Below is a small trained network, with its code and all its weights. Each question gives an input and a class and asks what happens when units are switched off, that is, made to give their printed mean instead of their output.

import numpy as np


def w(rows, s, z=0):
    codes = np.array(rows[::2]) - 128.0
    scale = np.full(codes.shape[1], s)
    scale[-1] = z or s
    return codes * scale


def norm(h):
    return h / np.sqrt((h * h).mean(-1, keepdims=True) + 1e-5)


def f(y):
    return y / 2 * (1 + np.tanh(0.7978845608 * (y + 0.044715 * y**3)))


def log_softmax(a):
    a = a - a.max(-1, keepdims=True)
    return a - np.log(np.exp(a).sum(-1, keepdims=True))


def net(x, mask):
    res = np.array(x, float).reshape(1, 8) / 4 @ E
    u = 0
    for l in range(2):
        y = f(norm(res) @ A[l][:, :-1].T + A[l][:, -1])
        res = res + np.where(mask[u : u + 13], y, B[l][:, -1]) @ B[l][:, :-1]
        u += 13
    return log_softmax(norm(res)[-1] @ U[:, :-1].T + U[:, -1])


A, B = {}, {}
E = w([
[166,195,172,121,45,48,150,166],'x0',
[71,167,120,100,199,84,121,156],'x1',
[78,110,175,136,98,185,65,218],'x2',
[114,156,60,81,92,160,154,153],'x3',
[133,128,128,125,129,127,126,129],'x4',
[150,165,88,207,146,135,129,164],'x5',
[116,3,75,158,131,82,177,184],'x6',
[201,115,144,90,172,162,150,176],'x7',
],0.012)
A[0] = w([
[175,72,228,184,160,88,113,114,69],'0.n1',
[202,63,154,180,14,165,136,79,54],'0.n2',
[159,165,159,112,81,24,143,176,68],'0.n3',
[127,145,21,37,66,152,152,163,53],'0.n4',
[113,21,96,138,117,54,141,178,9],'0.n5',
[76,64,193,3,101,82,146,94,60],'0.n6',
[211,114,164,98,172,140,158,201,65],'0.n7',
[133,102,223,177,188,66,111,108,49],'0.n8',
[81,109,182,144,85,130,111,216,58],'0.n9',
[137,180,87,226,157,106,132,182,66],'0.n10',
[182,113,77,108,149,29,137,73,35],'0.n11',
[41,133,124,193,70,90,133,97,94],'0.n12',
[50,167,141,83,227,12,120,184,50],'0.n13',
],0.014,0.011)
B[0] = w([
[67,164,70,139,115,85,102,142,191],'0.n1',
[129,160,74,55,95,240,152,143,220],'0.n2',
[121,28,179,122,32,107,130,73,223],'0.n3',
[51,171,74,154,100,68,110,140,206],'0.n4',
[137,110,126,142,181,86,242,227,196],'0.n5',
[220,135,84,222,139,146,78,144,237],'0.n6',
[156,108,96,61,151,76,88,122,203],'0.n7',
[67,172,72,154,85,96,115,132,175],'0.n8',
[105,95,194,141,127,133,132,168,214],'0.n9',
[198,127,92,191,111,165,95,129,189],'0.n10',
[127,136,147,147,140,97,216,103,185],'0.n11',
[172,106,105,51,158,64,82,144,219],'0.n12',
[128,159,73,43,91,253,154,134,255],'0.n13',
],0.03,0.0052)
A[1] = w([
[57,74,104,149,252,180,123,76,104],'1.n1',
[149,164,160,133,168,97,194,37,44],'1.n2',
[89,110,196,118,159,137,87,164,4],'1.n3',
[182,106,128,36,173,44,74,120,53],'1.n4',
[106,136,167,153,145,142,94,140,51],'1.n5',
[152,162,94,122,116,116,172,97,45],'1.n6',
[201,144,112,219,105,124,102,144,41],'1.n7',
[126,227,198,124,151,139,97,79,51],'1.n8',
[139,139,111,110,144,121,160,90,130],'1.n9',
[109,115,169,105,135,152,91,205,5],'1.n10',
[62,185,101,165,111,73,98,138,31],'1.n11',
[146,133,106,89,109,131,145,151,126],'1.n12',
[163,232,207,101,99,118,96,95,99],'1.n13',
],0.022,0.0029)
B[1] = w([
[170,81,151,68,1,78,155,93,230],'1.n1',
[78,121,203,214,143,183,94,140,190],'1.n2',
[96,101,184,178,124,166,101,151,178],'1.n3',
[118,83,148,133,220,109,79,82,250],'1.n4',
[99,106,144,167,153,148,115,129,149],'1.n5',
[90,120,159,162,148,172,55,172,224],'1.n6',
[221,166,151,147,140,110,105,133,241],'1.n7',
[131,101,67,154,202,115,210,179,181],'1.n8',
[105,155,155,141,139,155,105,136,185],'1.n9',
[93,188,131,194,156,149,123,35,228],'1.n10',
[90,169,138,107,89,69,100,135,235],'1.n11',
[113,167,167,103,190,131,123,66,255],'1.n12',
[126,74,58,123,123,92,232,191,212],'1.n13',
],0.028,0.0078)
U = w([
[116,170,96,56,109,236,137,131,136],'0',
[71,198,92,128,72,52,92,155,114],'1',
[138,94,127,134,174,90,241,195,114],'2',
[247,149,127,172,113,145,66,135,106],'3',
[127,129,149,121,118,138,116,123,251],'4',
[64,137,202,202,125,171,105,111,97],'5',
[117,105,131,82,196,99,77,83,100],'6',
[154,70,184,85,22,102,140,101,87],'7',
],0.016)

Each question gives the input, the list of numbers given to net, and the class t.
The units are the neurons (one row each of A and B). Each row of codes is followed by its name. A weight is (code - 128) times the scale printed after its matrix; where a second scale follows, it is the last column's (A, B and U).
mask holds one flag per neuron, layer by layer. A switched-off neuron (its flag False) gives its mean, the last column of its row in B, instead of its output. The means were averaged over made-up inputs and are rounded, as every weight is.
A unit's drop is (log p(t) with every unit on - log p(t) with that unit switched off) / (log p(t) with every unit on - log p(t) with every unit switched off).
The circuit of an input: a set's keep is (log p(t) with only the set's units on - log p(t) with every unit switched off) / (log p(t) with every unit on - log p(t) with every unit switched off). Starting from the 12 units with the biggest drops (on a tie, the unit counted first), units are removed one at a time, each time the one whose removal leaves the highest keep (on an exact tie, the one counted first), for as long as the keep stays at least 0.8.
units of the circuit, in order: the units of the circuit, biggest drop first
unit that matters most: the unit with the biggest drop
top k neurons: the k neurons with the biggest drops, biggest first
top k neurons in layer l: the k neurons of layer l with the biggest drops, biggest first
input [-3,2,-3,8,-3,0,6,7], class 1: top 2 neurons in layer 0 -> [0.n4, 0.n12]
input [-7,-7,8,-5,0,-8,-1,-7], class 3: top 2 neurons -> [0.n6, 0.n13]
input [4,6,-7,-3,-3,1,0,-5], class 5: units of the circuit, in order -> [0.n11, 1.n2]
input [-4,1,0,2,2,6,5,3], class 3: units of the circuit, in order -> [0.n10]
input [5,4,-5,7,-2,1,-7,6], class 1: top 3 neurons -> [0.n4, 1.n11, 0.n12]
input [-6,1,5,-6,7,-8,-7,-4], class 3: units of the circuit, in order -> [0.n6, 1.n7]
input [-7,-5,0,-3,-6,3,-7,4], class 2: top 2 neurons -> [1.n8, 0.n5]
input [-7,-2,-5,-3,2,7,-7,3], class 2: top 3 neurons -> [1.n8, 0.n6, 0.n5]
input [0,-1,8,2,-6,5,6,6], class 5: top 3 neurons -> [0.n9, 1.n10, 0.n6]
input [7,-6,4,5,-6,8,5,-2], class 3: top 2 neurons -> [0.n10, 0.n13]
input [5,-2,-2,-3,-2,0,4,-5], class 6: top 2 neurons -> [0.n12, 1.n4]
input [-5,4,1,5,2,4,3,8], class 6: top 2 neurons -> [0.n7, 1.n4]
input [2,-8,1,7,-7,8,-5,-2], class 0: top 2 neurons -> [0.n2, 0.n6]
input [8,-2,-8,0,-3,-7,-6,-2], class 5: top 4 neurons -> [1.n2, 0.n11, 0.n3, 1.n1]
input [-7,2,3,5,6,-3,2,6], class 7: top neuron in layer 0 -> [0.n12]
input [6,0,-7,-7,7,2,-1,-2], class 1: top 3 neurons -> [0.n8, 0.n1, 1.n11]
input [5,3,-4,-4,2,3,-6,5], class 2: top 3 neurons -> [1.n13, 0.n12, 0.n5]
input [-8,-3,-6,-7,1,0,8,0], class 2: top 2 neurons in layer 0 -> [0.n5, 0.n11]
input [-3,3,-8,3,6,2,-7,-5], class 5: units of the circuit, in order -> [1.n2, 0.n11]
input [2,-5,3,-3,-2,-2,1,1], class 0: unit that matters most -> 0.n2
input [4,8,-4,-1,-5,-4,8,-1], class 0: top 2 neurons in layer 0 -> [0.n13, 0.n9]
input [4,-1,-1,3,-2,7,-7,1], class 2: top 2 neurons -> [1.n13, 0.n6]
input [-4,0,1,6,5,-5,5,-6], class 1: top 3 neurons -> [0.n4, 1.n11, 0.n7]
input [-4,5,-8,5,7,0,7,-6], class 5: units of the circuit, in order -> [0.n11, 1.n2]
input [6,7,-1,-8,-7,6,-6,5], class 1: top 2 neurons in layer 0 -> [0.n8, 0.n1]
input [8,-6,0,-4,-3,3,6,5], class 7: top 3 neurons in layer 0 -> [0.n3, 0.n13, 0.n12]
input [1,4,-4,6,5,-5,-1,4], class 1: units of the circuit, in order -> [0.n4]
input [0,-5,-1,4,4,-6,1,2], class 3: top 2 neurons in layer 0 -> [0.n6, 0.n13]
